Below are the code and all the weights of a small trained network. Each question names an input and a class and asks about switching units off, where a switched-off unit gives its printed mean instead of its output.

import numpy as np


def w(rows, s, z=0):
    codes = np.array(rows[::2]) - 128.0
    scale = np.full(codes.shape[1], s)
    scale[-1] = z or s
    return codes * scale


def f(y):
    return y / 2 * (1 + np.tanh(0.7978845608 * (y + 0.044715 * y**3)))


def log_softmax(a):
    a = a - a.max(-1, keepdims=True)
    return a - np.log(np.exp(a).sum(-1, keepdims=True))


def net(x, mask):
    res = np.array(x, float).reshape(1, 8) / 4 @ E
    y = f(res @ A[0][:, :-1].T + A[0][:, -1])
    res = res + np.where(mask, y, B[0][:, -1]) @ B[0][:, :-1]
    return log_softmax(res[-1] @ U[:, :-1].T + U[:, -1])


A, B = {}, {}
E = w([
[188,140,81,27],'x0',
[105,131,128,23],'x1',
[137,5,62,127],'x2',
[191,74,117,122],'x3',
[153,158,42,71],'x4',
[203,86,183,2],'x5',
[77,139,100,124],'x6',
[217,144,145,140],'x7',
],0.0069)
A[0] = w([
[188,91,67,218,66],'n1',
[57,183,75,150,254],'n2',
[155,135,137,120,66],'n3',
[58,135,167,123,89],'n4',
[118,211,138,232,126],'n5',
[194,143,255,153,157],'n6',
[53,67,126,91,138],'n7',
[218,176,146,42,231],'n8',
[128,76,170,128,74],'n9',
[161,119,63,78,139],'n10',
[169,73,87,185,116],'n11',
[132,89,126,222,192],'n12',
],0.013,0.0055)
B[0] = w([
[172,150,130,238,173],'n1',
[208,140,172,138,234],'n2',
[91,131,113,92,127],'n3',
[129,186,88,137,158],'n4',
[157,162,206,92,222],'n5',
[134,6,140,134,206],'n6',
[155,201,161,120,165],'n7',
[206,84,131,158,249],'n8',
[66,126,115,163,137],'n9',
[134,78,141,86,180],'n10',
[186,143,155,210,167],'n11',
[146,141,116,110,205],'n12',
],0.022,0.012)
U = w([
[63,125,62,2,4],'0',
[212,139,72,172,84],'1',
[64,129,34,69,2],'2',
[166,212,56,75,140],'3',
[30,100,158,150,71],'4',
[234,22,103,76,208],'5',
[175,153,250,97,213],'6',
],0.0074,0.0049)

Each question gives the input, the list of numbers given to net, and the class t.
The units are the neurons (one row each of A and B). Each row of codes is followed by its name. A weight is (code - 128) times the scale printed after its matrix; where a second scale follows, it is the last column's (A, B and U).
mask holds one flag per neuron, in row order. A switched-off neuron (its flag False) gives its mean, the last column of its row in B, instead of its output. The means were averaged over made-up inputs and are rounded, as every weight is.
A unit's drop is (log p(t) with every unit on - log p(t) with that unit switched off) / (log p(t) with every unit on - log p(t) with every unit switched off).
The circuit of an input: a set's keep is (log p(t) with only the set's units on - log p(t) with every unit switched off) / (log p(t) with every unit on - log p(t) with every unit switched off). Starting from all 12 units, units are removed one at a time, each time the one whose removal leaves the highest keep (on an exact tie, the one counted first), for as long as the keep stays at least 0.8.
circuit, biggest first: the units of the circuit, biggest drop first
top k neurons: the k neurons with the biggest drops, biggest first
drop when u is switched off: that unit's drop, to one decimal
input [-3,7,7,6,3,5,6,-3], class 6: circuit, biggest first : [n7]
input [-2,3,4,0,-5,2,8,-8], class 3: circuit, biggest first : [n5, n4, n6, n8]
input [-1,8,7,5,-2,1,-5,-3], class 6: top 2 neurons : [n7, n6]
input [-5,4,1,4,-1,1,6,-1], class 3: top 3 neurons : [n5, n6, n8]
input [-2,7,5,7,-2,-7,-8,-8], class 6: top 3 neurons : [n7, n8, n4]
input [6,-8,4,-5,-5,-7,-2,5], class 6: top 2 neurons : [n5, n8]
input [5,-7,-2,-2,6,-2,5,-2], class 6: circuit, biggest first : [n8, n2]
input [-2,-1,-1,4,-8,3,8,3], class 5: top 2 neurons : [n6, n5]
input [4,7,1,0,2,-2,5,-7], class 6: top 4 neurons : [n7, n6, n2, n8]
input [-1,7,8,-7,-6,8,7,-2], class 6: top 2 neurons : [n7, n12]
input [6,3,-8,-7,6,-1,-6,-3], class 5: top 2 neurons : [n8, n5]
input [2,1,0,6,-2,-8,-2,-7], class 6: top 2 neurons : [n8, n2]
input [-5,3,7,-1,-2,7,-8,-4], class 6: top 2 neurons : [n7, n8]
input [-5,-8,3,5,-3,0,-1,7], class 1: circuit, biggest first : [n1]
input [-3,1,-7,0,-8,4,-5,2], class 5: drop when n6 is switched off : 0.6
input [-7,-2,8,-3,2,5,3,1], class 1: drop when n8 is switched off : -0.1
input [0,-5,-7,2,-8,8,-2,4], class 5: drop when n8 is switched off : 0.0
